Here is a tiny trained network, its code and every weight. The questions are about switching its units off for an input and a class, where a switched-off unit gives its printed mean instead of its output.

import numpy as np


def w(rows, s, z=0):
    codes = np.array(rows[::2]) - 128.0
    scale = np.full(codes.shape[1], s)
    scale[-1] = z or s
    return codes * scale


def f(y):
    return y / 2 * (1 + np.tanh(0.7978845608 * (y + 0.044715 * y**3)))


def log_softmax(a):
    a = a - a.max(-1, keepdims=True)
    return a - np.log(np.exp(a).sum(-1, keepdims=True))


def net(x, mask):
    res = np.array(x, float).reshape(1, 3) / 4 @ E
    y = f(res @ A[0][:, :-1].T + A[0][:, -1])
    res = res + np.where(mask, y, B[0][:, -1]) @ B[0][:, :-1]
    return log_softmax(res[-1] @ U[:, :-1].T + U[:, -1])


A, B = {}, {}
E = w([
[181,189,123,134,103,70,94],'x0',
[120,137,56,197,140,138,187],'x1',
[249,101,182,67,110,179,190],'x2',
],0.016)
A[0] = w([
[97,151,118,167,169,134,203,47],'N0',
[245,255,152,176,37,74,144,128],'N1',
[16,111,112,194,243,152,128,84],'N2',
[137,169,122,158,73,133,153,91],'N3',
[115,203,95,154,144,81,112,3],'N4',
[98,130,197,112,135,23,114,46],'N5',
],0.0096,0.0056)
B[0] = w([
[101,205,90,199,105,15,152,161],'N0',
[133,75,207,136,230,236,135,251],'N1',
[245,65,129,112,196,182,193,233],'N2',
[131,94,93,62,60,162,66,142],'N3',
[141,1,164,135,149,89,144,170],'N4',
[157,186,84,168,29,35,50,161],'N5',
],0.0073,0.014)
U = w([
[255,40,204,87,172,154,174,251],'0',
[1,230,86,127,48,31,102,5],'1',
],0.0095,0.0027)

Each question gives the input, the list of numbers given to net, and the class t.
The units are the neurons (one row each of A and B). Each row of codes is followed by its name. A weight is (code - 128) times the scale printed after its matrix; where a second scale follows, it is the last column's (A, B and U).
mask holds one flag per neuron, in row order. A switched-off neuron (its flag False) gives its mean, the last column of its row in B, instead of its output. The means were averaged over made-up inputs and are rounded, as every weight is.
A unit's drop is (log p(t) with every unit on - log p(t) with that unit switched off) / (log p(t) with every unit on - log p(t) with every unit switched off).
The circuit of an input: a set's keep is (log p(t) with only the set's units on - log p(t) with every unit switched off) / (log p(t) with every unit on - log p(t) with every unit switched off). Starting from all 6 units, units are removed one at a time, each time the one whose removal leaves the highest keep (on an exact tie, the one counted first), for as long as the keep stays at least 0.8.
units of the circuit, in order: the units of the circuit, biggest drop first
top k neurons: the k neurons with the biggest drops, biggest first
drop of u: that unit's drop, to one decimal
input [7,-1,-7], class 0: units of the circuit, in order : N4
input [3,-6,-1], class 1: units of the circuit, in order : N2, N5
input [-1,6,0], class 1: top 2 neurons : N1, N0
input [4,-5,-3], class 1: top 2 neurons : N2, N5
input [0,-3,-4], class 1: top 2 neurons : N1, N5
input [8,2,-5], class 0: top 2 neurons : N1, N4
input [6,0,-7], class 0: top 2 neurons : N4, N2
input [0,-6,0], class 1: top 2 neurons : N2, N1
input [0,3,-7], class 0: drop of N2 : 1.7
input [-3,8,-7], class 0: drop of N2 : 3.3
input [-4,4,-7], class 0: drop of N2 : 3.8
